Below are the code and all the weights of a small trained network. Each question names an input and a class and asks about switching units off, where a switched-off unit gives its printed mean instead of its output.

import numpy as np


def w(rows, s, z=0):
    codes = np.array(rows[::2]) - 128.0
    scale = np.full(codes.shape[1], s)
    scale[-1] = z or s
    return codes * scale


def f(y):
    return np.maximum(y, 0)


def log_softmax(a):
    a = a - a.max(-1, keepdims=True)
    return a - np.log(np.exp(a).sum(-1, keepdims=True))


def net(x, mask):
    res = np.array(x, float).reshape(1, 7) / 4 @ E
    y = f(res @ A[0][:, :-1].T + A[0][:, -1])
    res = res + np.where(mask, y, B[0][:, -1]) @ B[0][:, :-1]
    return log_softmax(res[-1] @ U[:, :-1].T + U[:, -1])


A, B = {}, {}
E = w([
[128,131,128,129,129],'x0',
[118,62,199,110,147],'x1',
[254,127,163,56,65],'x2',
[129,134,125,126,126],'x3',
[120,137,135,123,126],'x4',
[45,90,101,116,72],'x5',
[146,90,59,51,169],'x6',
],0.01)
A[0] = w([
[137,193,53,140,119,254],'N1',
[168,123,135,89,99,54],'N2',
[119,93,107,186,147,20],'N3',
[156,94,60,50,104,175],'N4',
[210,108,143,125,5,25],'N5',
[150,113,138,98,90,19],'N6',
[160,83,81,81,224,77],'N7',
[111,81,120,115,36,179],'N8',
[137,136,192,173,47,107],'N9',
[94,117,93,13,169,62],'N10',
[152,226,160,135,159,196],'N11',
[141,131,175,210,87,42],'N12',
[171,144,128,150,209,88],'N13',
[203,172,101,144,188,246],'N14',
[193,117,138,86,77,41],'N15',
[124,62,211,99,192,173],'N16',
[163,133,166,144,206,148],'N17',
[110,125,204,155,117,90],'N18',
[80,134,113,150,241,64],'N19',
[118,129,115,39,172,70],'N20',
[89,115,92,129,59,191],'N21',
[158,129,152,203,97,114],'N22',
[85,75,95,104,102,127],'N23',
[89,144,124,117,187,29],'N24',
[133,192,151,144,65,213],'N25',
],0.012,0.0068)
B[0] = w([
[141,4,144,125,192,254],'N1',
[52,156,66,155,80,167],'N2',
[64,209,102,177,76,150],'N3',
[116,98,203,181,186,227],'N4',
[74,152,86,201,72,217],'N5',
[49,172,103,201,86,148],'N6',
[123,202,186,124,214,188],'N7',
[80,143,207,62,111,215],'N8',
[163,144,140,142,197,206],'N9',
[142,185,166,166,175,186],'N10',
[75,90,124,85,83,224],'N11',
[141,224,125,120,207,182],'N12',
[53,177,175,93,58,172],'N13',
[77,88,213,110,101,243],'N14',
[31,159,66,223,100,192],'N15',
[153,1,70,99,127,220],'N16',
[59,146,175,78,81,192],'N17',
[187,137,88,149,194,179],'N18',
[95,111,100,207,50,219],'N19',
[194,183,103,205,220,165],'N20',
[37,121,193,52,155,219],'N21',
[172,175,192,107,168,185],'N22',
[102,153,191,121,129,191],'N23',
[96,192,70,176,98,155],'N24',
[200,60,143,147,207,230],'N25',
],0.0077,0.0096)
U = w([
[86,180,50,255,82,65],'0',
[178,188,145,160,252,73],'1',
[127,72,146,113,145,211],'2',
[83,146,195,24,91,62],'3',
[144,69,132,127,153,253],'4',
[138,63,139,125,148,190],'5',
[151,18,105,120,170,173],'6',
[204,38,14,47,102,51],'7',
],0.0086,0.007)

Each question gives the input, the list of numbers given to net, and the class t.
The units are the neurons (one row each of A and B). Each row of codes is followed by its name. A weight is (code - 128) times the scale printed after its matrix; where a second scale follows, it is the last column's (A, B and U).
mask holds one flag per neuron, in row order. A switched-off neuron (its flag False) gives its mean, the last column of its row in B, instead of its output. The means were averaged over made-up inputs and are rounded, as every weight is.
A unit's drop is (log p(t) with every unit on - log p(t) with that unit switched off) / (log p(t) with every unit on - log p(t) with every unit switched off).
The circuit of an input: a set's keep is (log p(t) with only the set's units on - log p(t) with every unit switched off) / (log p(t) with every unit on - log p(t) with every unit switched off). Starting from the 12 units with the biggest drops (on a tie, the unit counted first), units are removed one at a time, each time the one whose removal leaves the highest keep (on an exact tie, the one counted first), for as long as the keep stays at least 0.8.
circuit, biggest first: the units of the circuit, biggest drop first
unit that matters most: the unit with the biggest drop
top k neurons: the k neurons with the biggest drops, biggest first
input [5,4,2,6,2,7,-7], class 1: circuit, biggest first : N9, N18, N12
input [-2,0,3,3,-3,-3,7], class 1: unit that matters most : N7
input [-5,0,3,1,-3,-5,8], class 1: top 3 neurons : N7, N20, N10
input [1,-2,-7,7,-1,-1,7], class 0: top 2 neurons : N19, N24
input [5,-3,-3,8,8,8,8], class 1: circuit, biggest first : N10, N20
input [-3,7,-7,7,-2,-5,0], class 0: circuit, biggest first : N19, N1
input [4,2,-3,7,-6,8,-4], class 3: circuit, biggest first : N21, N8
input [0,-2,1,-3,6,8,0], class 3: top 2 neurons : N8, N21
input [-3,-1,-5,5,6,7,0], class 3: circuit, biggest first : N21, N23
input [-2,8,8,1,8,-3,2], class 0: circuit, biggest first : N15, N5
input [-1,0,0,0,0,-2,7], class 1: circuit, biggest first : N7, N20
input [1,2,8,-6,6,-5,-8], class 0: top 3 neurons : N5, N15, N2
input [-1,-8,-1,1,-6,5,-3], class 6: top 2 neurons : N1, N25
input [-4,6,-2,-1,5,8,7], class 3: unit that matters most : N8
input [8,5,6,-2,2,7,8], class 1: circuit, biggest first : N20, N10
input [5,3,6,-3,-5,1,7], class 1: circuit, biggest first : N7, N20
input [-5,3,-1,-7,1,-8,7], class 3: top 2 neurons : N13, N17
input [6,8,-8,3,-5,7,7], class 0: top 4 neurons : N19, N24, N1, N3
input [-1,7,5,0,4,-5,-8], class 1: top 4 neurons : N12, N9, N18, N22
input [7,8,6,-7,5,-2,-2], class 6: circuit, biggest first : N16
input [5,4,8,-5,-6,4,7], class 0: top 2 neurons : N15, N5
input [7,8,-5,5,-5,8,-5], class 3: top 4 neurons : N8, N21, N1, N25
input [2,-2,-4,1,-4,-6,-3], class 3: top 2 neurons : N13, N17
input [-5,-8,2,-1,6,-5,3], class 6: top 2 neurons : N1, N8
